Below are the code and all the weights of a small trained network. Each question names an input and a class and asks about switching units off, where a switched-off unit gives its printed mean instead of its output.

import numpy as np


def w(rows, s, z=0):
    codes = np.array(rows[::2]) - 128.0
    scale = np.full(codes.shape[1], s)
    scale[-1] = z or s
    return codes * scale


def norm(h):
    return h / np.sqrt((h * h).mean(-1, keepdims=True) + 1e-5)


def f(y):
    return y / 2 * (1 + np.tanh(0.7978845608 * (y + 0.044715 * y**3)))


def log_softmax(a):
    a = a - a.max(-1, keepdims=True)
    return a - np.log(np.exp(a).sum(-1, keepdims=True))


def net(x, mask):
    res = np.array(x, float).reshape(1, 6) / 4 @ E
    u = 0
    for l in range(2):
        y = f(norm(res) @ A[l][:, :-1].T + A[l][:, -1])
        res = res + np.where(mask[u : u + 9], y, B[l][:, -1]) @ B[l][:, :-1]
        u += 9
    return log_softmax(norm(res)[-1] @ U[:, :-1].T + U[:, -1])


A, B = {}, {}
E = w([
[211,17,190,74],'x0',
[65,243,172,42],'x1',
[135,132,120,127],'x2',
[121,113,151,131],'x3',
[124,133,157,147],'x4',
[2,81,120,120],'x5',
],0.0068)
A[0] = w([
[101,108,129,121,160],'L0N1',
[177,110,138,173,132],'L0N2',
[113,152,118,182,142],'L0N3',
[98,116,194,97,89],'L0N4',
[63,167,141,103,253],'L0N5',
[199,169,106,204,143],'L0N6',
[45,84,127,130,138],'L0N7',
[254,114,43,135,202],'L0N8',
[131,83,43,138,184],'L0N9',
],0.0081,0.0045)
B[0] = w([
[109,109,228,153,150],'L0N1',
[106,144,110,138,159],'L0N2',
[67,169,112,140,153],'L0N3',
[84,151,132,109,138],'L0N4',
[69,212,191,29,243],'L0N5',
[63,230,180,207,191],'L0N6',
[28,67,102,48,175],'L0N7',
[73,152,192,180,253],'L0N8',
[155,109,254,220,190],'L0N9',
],0.0052,0.005)
A[1] = w([
[89,166,156,135,118],'L1N1',
[246,83,73,198,61],'L1N2',
[8,65,114,222,184],'L1N3',
[103,108,86,59,145],'L1N4',
[38,134,54,213,149],'L1N5',
[179,18,146,115,94],'L1N6',
[222,182,197,40,236],'L1N7',
[207,93,120,198,41],'L1N8',
[143,171,145,176,1],'L1N9',
],0.012,0.0033)
B[1] = w([
[119,149,116,219,182],'L1N1',
[27,208,222,157,174],'L1N2',
[250,59,66,145,254],'L1N3',
[47,152,186,144,159],'L1N4',
[187,2,31,111,206],'L1N5',
[51,186,135,242,193],'L1N6',
[216,98,32,19,235],'L1N7',
[108,118,213,120,174],'L1N8',
[135,162,140,227,145],'L1N9',
],0.0077,0.0074)
U = w([
[139,109,126,220,165],'0',
[206,89,62,86,167],'1',
[108,204,117,70,227],'2',
[4,191,81,123,1],'3',
[137,184,240,173,51],'4',
],0.018,0.0055)

Each question gives the input, the list of numbers given to net, and the class t.
The units are the neurons (one row each of A and B). Each row of codes is followed by its name. A weight is (code - 128) times the scale printed after its matrix; where a second scale follows, it is the last column's (A, B and U).
mask holds one flag per neuron, layer by layer. A switched-off neuron (its flag False) gives its mean, the last column of its row in B, instead of its output. The means were averaged over made-up inputs and are rounded, as every weight is.
A unit's drop is (log p(t) with every unit on - log p(t) with that unit switched off) / (log p(t) with every unit on - log p(t) with every unit switched off).
The circuit of an input: a set's keep is (log p(t) with only the set's units on - log p(t) with every unit switched off) / (log p(t) with every unit on - log p(t) with every unit switched off). Starting from the 12 units with the biggest drops (on a tie, the unit counted first), units are removed one at a time, each time the one whose removal leaves the highest keep (on an exact tie, the one counted first), for as long as the keep stays at least 0.8.
units of the circuit, in order: the units of the circuit, biggest drop first
most important unit: the unit with the biggest drop
k most important neurons: the k neurons with the biggest drops, biggest first
top k neurons in layer l: the k neurons of layer l with the biggest drops, biggest first
drop when u is switched off: that unit's drop, to one decimal
input [7,4,-8,5,-3,4], class 2: most important unit -> L1N3
input [2,1,-6,-7,3,6], class 2: units of the circuit, in order -> (L0N5; L1N6)
input [6,-7,-2,6,6,-3], class 4: units of the circuit, in order -> (L1N2; L1N5)
input [2,0,3,-8,-2,-6], class 4: top 2 neurons in layer 1 -> (L1N3; L1N5)
input [-8,-7,3,3,4,2], class 1: top 2 neurons in layer 1 -> (L1N5; L1N3)
input [4,0,-6,-8,1,-2], class 4: 3 most important neurons -> (L0N5; L1N3; L1N5)
input [6,-7,2,-5,-6,8], class 0: 2 most important neurons -> (L1N6; L1N7)
input [1,-1,5,4,2,-2], class 4: top 2 neurons in layer 0 -> (L0N7; L0N3)
input [2,2,1,-8,4,5], class 2: 2 most important neurons -> (L1N6; L0N5)
input [4,1,3,-1,-3,2], class 2: 2 most important neurons -> (L1N3; L1N1)
input [-2,-1,-3,1,2,2], class 1: 2 most important neurons -> (L1N3; L1N6)
input [1,7,-6,-2,-7,-5], class 1: top 3 neurons in layer 1 -> (L1N7; L1N2; L1N6)
input [1,8,-5,1,7,-2], class 1: top 3 neurons in layer 1 -> (L1N7; L1N6; L1N2)
input [2,2,0,3,6,-5], class 1: most important neuron -> (L1N7)
input [6,5,0,6,7,-1], class 1: drop when L1N7 is switched off -> 0.9
input [7,-2,-3,7,6,-7], class 4: drop when L1N2 is switched off -> 0.2
input [2,-1,-2,-3,-7,-5], class 4: drop when L0N5 is switched off -> 0.2
